Below is a small trained network, with its code and all its weights. Each question gives an input and a class and asks what happens when units are switched off, that is, made to give their printed mean instead of their output.

import numpy as np


def w(rows, s, z=0):
    codes = np.array(rows[::2]) - 128.0
    scale = np.full(codes.shape[1], s)
    scale[-1] = z or s
    return codes * scale


def f(y):
    return y / 2 * (1 + np.tanh(0.7978845608 * (y + 0.044715 * y**3)))


def log_softmax(a):
    a = a - a.max(-1, keepdims=True)
    return a - np.log(np.exp(a).sum(-1, keepdims=True))


def net(x, mask):
    res = np.array(x, float).reshape(1, 7) / 4 @ E
    y = f(res @ A[0][:, :-1].T + A[0][:, -1])
    res = res + np.where(mask, y, B[0][:, -1]) @ B[0][:, :-1]
    return log_softmax(res[-1] @ U[:, :-1].T + U[:, -1])


A, B = {}, {}
E = w([
[137,132,132,133,132,121,123],'x0',
[133,129,135,129,133,131,124],'x1',
[183,29,54,243,225,251,13],'x2',
[133,125,120,129,124,126,130],'x3',
[64,14,253,241,16,197,235],'x4',
[120,122,122,122,131,122,127],'x5',
[1,147,237,201,244,23,39],'x6',
],0.0047)
A[0] = w([
[96,50,102,222,239,229,18,250],'N0',
[215,215,38,43,168,113,101,253],'N1',
[29,137,254,184,241,46,39,254],'N2',
[213,43,51,198,63,239,169,209],'N3',
[225,182,104,30,33,104,236,206],'N4',
[218,218,30,52,209,27,38,237],'N5',
[60,61,225,105,16,160,235,254],'N6',
[83,38,224,226,28,210,219,224],'N7',
[232,158,20,107,205,155,40,211],'N8',
[49,222,111,44,202,20,108,222],'N9',
],0.0052,0.0042)
B[0] = w([
[254,168,208,127,131,194,2,251],'N0',
[210,228,33,17,206,109,53,224],'N1',
[49,212,224,196,231,7,234,251],'N2',
[238,28,80,205,24,243,30,217],'N3',
[234,215,203,135,241,4,14,215],'N4',
[147,232,16,8,191,158,119,248],'N5',
[139,32,247,245,90,9,99,244],'N6',
[142,14,225,229,47,150,118,255],'N7',
[223,246,41,9,92,210,66,218],'N8',
[52,247,23,14,230,35,216,216],'N9',
],0.0047,0.008)
U = w([
[226,209,107,76,217,26,38,255],'0',
[190,73,234,215,128,56,42,251],'1',
[203,180,20,30,87,248,57,2],'2',
[173,17,70,228,28,238,89,35],'3',
[1,202,11,46,208,29,225,45],'4',
[11,63,204,218,107,17,227,5],'5',
],0.005,0.0042)

Each question gives the input, the list of numbers given to net, and the class t.
The units are the neurons (one row each of A and B). Each row of codes is followed by its name. A weight is (code - 128) times the scale printed after its matrix; where a second scale follows, it is the last column's (A, B and U).
mask holds one flag per neuron, in row order. A switched-off neuron (its flag False) gives its mean, the last column of its row in B, instead of its output. The means were averaged over made-up inputs and are rounded, as every weight is.
A unit's drop is (log p(t) with every unit on - log p(t) with that unit switched off) / (log p(t) with every unit on - log p(t) with every unit switched off).
The circuit of an input: a set's keep is (log p(t) with only the set's units on - log p(t) with every unit switched off) / (log p(t) with every unit on - log p(t) with every unit switched off). Starting from all 10 units, units are removed one at a time, each time the one whose removal leaves the highest keep (on an exact tie, the one counted first), for as long as the keep stays at least 0.8.
units of the circuit, in order: the units of the circuit, biggest drop first
unit that matters most: the unit with the biggest drop
top k neurons: the k neurons with the biggest drops, biggest first
drop of u: that unit's drop, to one decimal
input [6,-7,-5,1,0,0,5], class 4: unit that matters most => N9
input [-8,1,3,7,0,0,0], class 2: units of the circuit, in order => (N6; N4)
input [-4,1,-7,7,-5,-4,3], class 4: units of the circuit, in order => (N9; N0)
input [-3,1,1,0,5,-5,-4], class 3: units of the circuit, in order => (N3; N2)
input [3,-7,1,0,2,0,-1], class 3: units of the circuit, in order => (N2; N4; N9)
input [4,-2,6,-6,8,-7,0], class 3: top 2 neurons => (N3; N4)
input [-7,6,1,-6,-7,3,-4], class 2: units of the circuit, in order => (N2; N8)
input [7,-6,1,0,-8,3,-6], class 2: top 3 neurons => (N8; N2; N6)
input [0,-1,2,7,-8,7,-4], class 2: units of the circuit, in order => (N8; N2)
input [8,7,-2,2,2,-3,-1], class 1: units of the circuit, in order => (N9; N5)
input [-6,-5,1,-5,-7,-8,-2], class 2: units of the circuit, in order => (N2; N8)
input [2,0,1,-3,-8,-7,-2], class 2: units of the circuit, in order => (N8; N2)
input [6,-7,3,6,4,7,0], class 3: top 3 neurons => (N4; N2; N3)
input [1,-1,-8,6,4,-3,-2], class 1: unit that matters most => N4
input [-3,-3,2,0,3,-4,-8], class 3: top 2 neurons => (N3; N2)
input [5,1,-6,-2,1,7,-4], class 1: drop of N1 => 0.1
input [6,2,-3,-3,-5,1,4], class 4: drop of N9 => 0.1
input [3,2,-4,-3,1,8,6], class 5: drop of N5 => 0.2
input [3,-8,-4,0,5,8,-7], class 1: top 2 neurons => (N4; N6)
input [-5,3,8,-8,7,-4,-1], class 3: units of the circuit, in order => (N3)
